Below are the code and all the weights of a small trained network. Each question names an input and a class and asks about switching units off, where a switched-off unit gives its printed mean instead of its output.

import numpy as np


def w(rows, s, z=0):
    codes = np.array(rows[::2]) - 128.0
    scale = np.full(codes.shape[1], s)
    scale[-1] = z or s
    return codes * scale


def norm(h):
    return h / np.sqrt((h * h).mean(-1, keepdims=True) + 1e-5)


def f(y):
    return y / 2 * (1 + np.tanh(0.7978845608 * (y + 0.044715 * y**3)))


def log_softmax(a):
    a = a - a.max(-1, keepdims=True)
    return a - np.log(np.exp(a).sum(-1, keepdims=True))


def net(x, mask):
    res = np.array(x, float).reshape(1, 2) / 4 @ E
    u = 0
    for l in range(3):
        y = f(norm(res) @ A[l][:, :-1].T + A[l][:, -1])
        res = res + np.where(mask[u : u + 9], y, B[l][:, -1]) @ B[l][:, :-1]
        u += 9
    return log_softmax(norm(res)[-1] @ U[:, :-1].T + U[:, -1])


A, B = {}, {}
E = w([
[2,124,127,191,113,14,132,113,66,68,157],'x0',
[207,151,196,101,133,104,90,172,67,96,125],'x1',
],0.011)
A[0] = w([
[214,64,138,54,119,147,144,1,150,100,104,126],'0.n1',
[134,117,190,140,132,120,39,220,161,108,160,165],'0.n2',
[130,64,146,187,52,95,107,100,141,119,55,142],'0.n3',
[70,112,78,71,131,160,243,144,109,122,71,177],'0.n4',
[76,98,139,106,126,150,211,141,72,73,70,41],'0.n5',
[149,60,25,224,229,89,138,115,117,189,98,35],'0.n6',
[134,100,168,143,67,178,86,45,138,44,69,63],'0.n7',
[202,180,107,173,167,115,109,76,148,80,203,2],'0.n8',
[159,136,77,105,69,159,75,117,83,92,139,26],'0.n9',
],0.0068,0.002)
B[0] = w([
[109,106,186,222,49,18,129,60,109,43,107,255],'0.n1',
[126,89,116,180,107,131,155,91,169,128,171,212],'0.n2',
[175,3,128,93,121,89,161,122,133,208,191,157],'0.n3',
[105,136,190,154,155,78,162,155,118,103,216,197],'0.n4',
[217,91,111,101,86,165,104,235,185,200,142,148],'0.n5',
[217,81,152,85,142,179,177,99,46,118,111,173],'0.n6',
[25,71,128,161,96,124,53,100,45,134,142,116],'0.n7',
[129,113,64,236,176,213,134,58,111,137,146,116],'0.n8',
[116,140,26,178,73,193,133,20,112,119,121,127],'0.n9',
],0.0067,0.0044)
A[1] = w([
[176,111,135,102,133,135,89,161,178,195,87,163],'1.n1',
[58,108,61,91,158,192,212,108,190,194,99,34],'1.n2',
[135,193,171,79,133,65,160,231,178,115,103,60],'1.n3',
[171,112,113,54,109,166,62,118,250,158,111,142],'1.n4',
[94,140,119,102,168,66,173,139,125,107,182,152],'1.n5',
[213,218,187,143,156,103,146,191,47,122,67,91],'1.n6',
[152,223,105,49,161,122,64,100,62,70,129,3],'1.n7',
[2,188,88,144,149,157,42,135,64,96,157,80],'1.n8',
[209,99,172,68,160,71,159,214,191,142,238,55],'1.n9',
],0.0078,0.0029)
B[1] = w([
[146,184,101,144,70,27,70,105,88,140,167,189],'1.n1',
[41,62,122,131,125,202,205,234,146,164,164,214],'1.n2',
[127,131,102,105,188,155,163,124,130,89,95,132],'1.n3',
[87,183,82,182,151,3,55,118,65,132,39,244],'1.n4',
[216,196,132,130,187,124,94,139,151,127,49,254],'1.n5',
[87,23,157,117,189,136,175,169,185,218,214,250],'1.n6',
[209,120,166,122,142,179,166,255,89,111,104,140],'1.n7',
[226,131,72,65,90,132,125,88,116,153,46,175],'1.n8',
[116,179,130,34,116,201,173,42,139,23,168,199],'1.n9',
],0.0088,0.0055)
A[2] = w([
[179,99,196,114,143,164,87,180,72,113,184,6],'2.n1',
[140,73,195,98,95,114,112,66,77,57,162,108],'2.n2',
[185,136,146,97,92,144,121,165,76,125,132,136],'2.n3',
[80,131,35,118,164,179,176,174,229,176,75,9],'2.n4',
[145,199,78,90,88,177,1,107,177,226,65,105],'2.n5',
[199,125,99,85,194,62,57,165,106,155,159,215],'2.n6',
[194,103,147,220,92,167,70,15,211,105,133,108],'2.n7',
[134,61,76,102,191,239,136,206,152,176,213,83],'2.n8',
[114,153,41,134,148,61,18,89,75,117,60,136],'2.n9',
],0.0094,0.0026)
B[2] = w([
[67,68,144,123,121,170,171,150,195,197,184,174],'2.n1',
[158,113,106,135,209,241,142,159,176,164,178,171],'2.n2',
[73,74,44,99,207,146,142,146,147,91,182,145],'2.n3',
[85,83,178,132,121,199,127,198,203,194,239,179],'2.n4',
[162,185,138,134,179,58,151,74,72,56,1,163],'2.n5',
[61,139,128,182,22,97,128,123,117,151,71,233],'2.n6',
[138,186,91,70,191,156,161,118,111,31,126,167],'2.n7',
[93,45,144,232,61,96,118,136,93,220,100,207],'2.n8',
[227,180,123,137,153,98,60,36,50,68,95,248],'2.n9',
],0.0097,0.012)
U = w([
[42,5,186,208,75,134,171,182,193,236,244,250],'0',
[208,205,88,200,82,34,48,22,38,58,24,252],'1',
[184,171,71,24,243,255,188,56,183,38,219,135],'2',
[186,111,214,37,27,160,17,157,129,128,138,3],'3',
],0.0091,0.0056)

Each question gives the input, the list of numbers given to net, and the class t.
The units are the neurons (one row each of A and B). Each row of codes is followed by its name. A weight is (code - 128) times the scale printed after its matrix; where a second scale follows, it is the last column's (A, B and U).
mask holds one flag per neuron, layer by layer. A switched-off neuron (its flag False) gives its mean, the last column of its row in B, instead of its output. The means were averaged over made-up inputs and are rounded, as every weight is.
A unit's drop is (log p(t) with every unit on - log p(t) with that unit switched off) / (log p(t) with every unit on - log p(t) with every unit switched off).
most important unit: the unit with the biggest drop
k most important neurons: the k neurons with the biggest drops, biggest first
drop of u: that unit's drop, to one decimal
input [8,8], class 0: most important unit : 1.n4
input [1,3], class 2: 3 most important neurons : 0.n2, 1.n6, 1.n2
input [6,6], class 0: 2 most important neurons : 1.n4, 1.n6
input [-3,2], class 2: 2 most important neurons : 0.n1, 0.n5
input [-8,-7], class 1: 3 most important neurons : 1.n4, 1.n1, 1.n6
input [0,-3], class 2: 2 most important neurons : 0.n4, 1.n9
input [0,1], class 2: 4 most important neurons : 1.n2, 1.n6, 1.n4, 0.n2
input [-2,-1], class 2: 2 most important neurons : 0.n1, 1.n4
input [1,2], class 2: 2 most important neurons : 0.n2, 1.n6
input [5,5], class 0: 2 most important neurons : 1.n4, 0.n5
input [0,-1], class 2: 2 most important neurons : 1.n9, 0.n4
input [5,6], class 0: drop of 1.n4 : 1.3
input [-6,7], class 0: drop of 1.n6 : 2.6
input [2,3], class 2: drop of 0.n2 : 1.0
input [1,-2], class 2: most important unit : 1.n9
input [-1,-3], class 2: drop of 0.n4 : 1.5
